Below is a small trained network, with its code and all its weights. Each question gives an input and a target symbol and asks what happens when units are switched off, that is, made to give their printed mean instead of their output.

import numpy as np


def w(rows, s, z=0):
    codes = np.array(rows[::2]) - 128.0
    scale = np.full(codes.shape[1], s)
    scale[-1] = z or s
    return codes * scale


def norm(h):
    return h / np.sqrt((h * h).mean(-1, keepdims=True) + 1e-5)


def f(y):
    return np.maximum(y, 0)


def softmax(a):
    e = np.exp(a - a.max(-1, keepdims=True))
    return e / e.sum(-1, keepdims=True)


def log_softmax(a):
    a = a - a.max(-1, keepdims=True)
    return a - np.log(np.exp(a).sum(-1, keepdims=True))


def net(x, mask):
    ids = ['αβγδεμξστφψ'.index(c) for c in x.split()]
    T = len(ids)
    res = E[ids] + P[:T]
    u = 0
    for l in range(2):
        r = norm(res)
        for j in range(2):
            rows = slice(2 * j, 2 * j + 2)
            q, k, v = (r @ M[l][rows].T for M in (Q, K, V))
            z = softmax(np.where(np.tri(T) > 0, q @ k.T / 2**0.5, -1e9)) @ v
            o = O[l][rows]
            res = res + np.where(mask[u + j], z, o[:, -1]) @ o[:, :-1]
        u += 2
        y = f(norm(res) @ A[l][:, :-1].T + A[l][:, -1])
        res = res + np.where(mask[u : u + 8], y, B[l][:, -1]) @ B[l][:, :-1]
        u += 8
    return log_softmax(norm(res)[-1] @ U[:, :-1].T + U[:, -1])


Q, K, V, O, A, B = {}, {}, {}, {}, {}, {}
E = w([
[147,142,81,193],'α',
[150,127,87,189],'β',
[3,27,145,164],'γ',
[145,41,175,124],'δ',
[141,126,220,146],'ε',
[195,157,113,183],'μ',
[213,105,125,152],'ξ',
[178,80,132,157],'σ',
[233,170,113,162],'τ',
[151,173,157,97],'φ',
[174,133,45,4],'ψ',
],0.018)
P = w([
[254,59,158,102],'0',
[204,101,135,114],'1',
[189,106,170,104],'2',
[120,132,146,131],'3',
[127,123,170,128],'4',
[118,133,167,128],'5',
[117,150,170,128],'6',
[71,156,165,142],'7',
[63,190,172,139],'8',
[130,219,183,111],'9',
[84,127,146,203],'10',
],0.0075)
Q[0] = w([
[127,105,225,66],'L0H1',
[194,96,90,230],'L0H1',
[50,62,112,119],'L0H2',
[2,225,59,129],'L0H2',
],0.0062)
K[0] = w([
[71,114,87,119],'L0H1',
[96,133,132,115],'L0H1',
[199,91,134,148],'L0H2',
[83,2,140,166],'L0H2',
],0.0093)
V[0] = w([
[109,50,148,89],'L0H1',
[250,197,162,141],'L0H1',
[173,96,10,106],'L0H2',
[143,2,191,122],'L0H2',
],0.0082)
O[0] = w([
[209,174,15,199,126],'L0H1',
[70,1,221,99,254],'L0H1',
[202,2,72,66,85],'L0H2',
[252,180,131,111,165],'L0H2',
],0.0097,0.0058)
A[0] = w([
[102,91,92,170,203],'L0N1',
[209,75,109,235,255],'L0N2',
[73,99,97,94,85],'L0N3',
[69,160,200,255,215],'L0N4',
[226,220,195,104,254],'L0N5',
[139,125,82,150,41],'L0N6',
[91,222,54,105,158],'L0N7',
[76,114,130,214,49],'L0N8',
],0.0086,0.0027)
B[0] = w([
[111,164,103,72,159],'L0N1',
[39,161,114,111,202],'L0N2',
[200,212,102,107,138],'L0N3',
[106,91,68,117,254],'L0N4',
[2,151,107,145,222],'L0N5',
[141,131,58,106,132],'L0N6',
[85,113,153,91,144],'L0N7',
[104,197,163,184,162],'L0N8',
],0.0082,0.0088)
Q[1] = w([
[154,89,68,166],'L1H1',
[47,31,61,173],'L1H1',
[254,167,110,163],'L1H2',
[168,146,134,55],'L1H2',
],0.011)
K[1] = w([
[115,142,157,64],'L1H1',
[43,174,223,131],'L1H1',
[186,86,134,254],'L1H2',
[179,19,81,169],'L1H2',
],0.0089)
V[1] = w([
[147,110,116,139],'L1H1',
[137,165,152,51],'L1H1',
[137,149,123,195],'L1H2',
[134,171,95,5],'L1H2',
],0.023)
O[1] = w([
[123,120,106,139,58],'L1H1',
[155,253,244,119,132],'L1H1',
[138,103,195,169,2],'L1H2',
[159,150,125,31,165],'L1H2',
],0.019,0.0058)
A[1] = w([
[82,195,201,152,151],'L1N1',
[144,195,154,107,42],'L1N2',
[239,166,62,174,251],'L1N3',
[254,39,83,100,41],'L1N4',
[185,162,88,57,97],'L1N5',
[48,201,146,42,196],'L1N6',
[34,161,151,150,227],'L1N7',
[104,81,68,83,135],'L1N8',
],0.0091,0.0033)
B[1] = w([
[129,164,186,120,179],'L1N1',
[100,130,53,122,140],'L1N2',
[7,241,102,163,135],'L1N3',
[214,194,172,128,135],'L1N4',
[255,110,129,204,141],'L1N5',
[13,129,102,127,250],'L1N6',
[129,84,176,159,221],'L1N7',
[142,114,164,154,167],'L1N8',
],0.0089,0.014)
U = w([
[126,30,112,86,56],'α',
[143,65,114,112,68],'β',
[97,172,35,202,127],'γ',
[138,154,103,165,79],'δ',
[153,110,180,200,151],'ε',
[133,7,139,131,170],'μ',
[159,75,139,131,138],'ξ',
[155,87,95,158,254],'σ',
[160,31,175,113,194],'τ',
[61,146,226,82,162],'φ',
[169,146,96,25,66],'ψ',
],0.012,0.0049)

Each question gives the input, a string of symbols that net reads in full, and the target symbol t.
The units are the heads (2 rows each of Q, K, V and O) and the neurons (one row each of A and B). Each row of codes is followed by its name. A weight is (code - 128) times the scale printed after its matrix; where a second scale follows, it is the last column's (O, A, B and U).
mask holds one flag per unit, layer by layer, with each layer's heads first. A switched-off unit (its flag False) gives its mean, the last column of its rows in O or B, instead of its output. The means were averaged over made-up inputs and are rounded, as every weight is.
A unit's drop is (log p(t) with every unit on - log p(t) with that unit switched off) / (log p(t) with every unit on - log p(t) with every unit switched off).
The circuit of an input: a set's keep is (log p(t) with only the set's units on - log p(t) with every unit switched off) / (log p(t) with every unit on - log p(t) with every unit switched off). Starting from the 12 units with the biggest drops (on a tie, the unit counted first), units are removed one at a time, each time the one whose removal leaves the highest keep (on an exact tie, the one counted first), for as long as the keep stays at least 0.8.
circuit, biggest first: the units of the circuit, biggest drop first
unit that matters most: the unit with the biggest drop
k most important neurons: the k neurons with the biggest drops, biggest first
top k neurons in layer l: the k neurons of layer l with the biggest drops, biggest first
which heads matter: for each layer, one digit per head in row order, 1 if its drop is at least 0.15 and else 0, layers parted by /
drop when u is switched off: that unit's drop, to one decimal
input γ ε φ σ φ β ψ φ φ φ μ, target φ: circuit, biggest first	[L1H1]
input φ γ μ μ, target μ: which heads matter	10 / 10
input γ δ φ μ μ σ, target μ: 2 most important neurons	[L0N2, L1N6]
input γ μ γ ξ, target γ: which heads matter	10 / 00
input φ γ γ σ, target γ: which heads matter	10 / 00
input φ φ τ β γ μ ξ β φ ψ σ, target ψ: which heads matter	00 / 01
input μ φ φ α γ φ ψ γ, target ψ: which heads matter	10 / 01
input φ φ ξ φ β σ ψ μ, target ψ: which heads matter	10 / 01
input φ α φ β, target φ: which heads matter	01 / 10
input σ φ ε φ φ σ α μ ψ α, target ψ: which heads matter	00 / 01
input σ τ γ γ φ, target γ: which heads matter	10 / 10
input γ γ μ ψ γ, target ψ: which heads matter	00 / 01
input τ γ γ γ α γ τ, target γ: top 2 neurons in layer 0	[L0N1, L0N2]
input φ φ μ γ β ψ, target ψ: unit that matters most	L1N5
input μ γ ξ φ φ φ γ φ ψ μ, target ψ: top 2 neurons in layer 0	[L0N4, L0N5]
input ε φ γ γ, target γ: top 2 neurons in layer 0	[L0N4, L0N8]
input ε β γ γ σ, target γ: top 2 neurons in layer 0	[L0N2, L0N1]
input α γ ε γ φ τ γ γ γ δ, target γ: drop when L0H1 is switched off	1.1
input φ γ φ ψ μ α, target ψ: drop when L1N5 is switched off	0.1
input α β φ α δ ε φ μ ψ β, target ψ: unit that matters most	L1H2
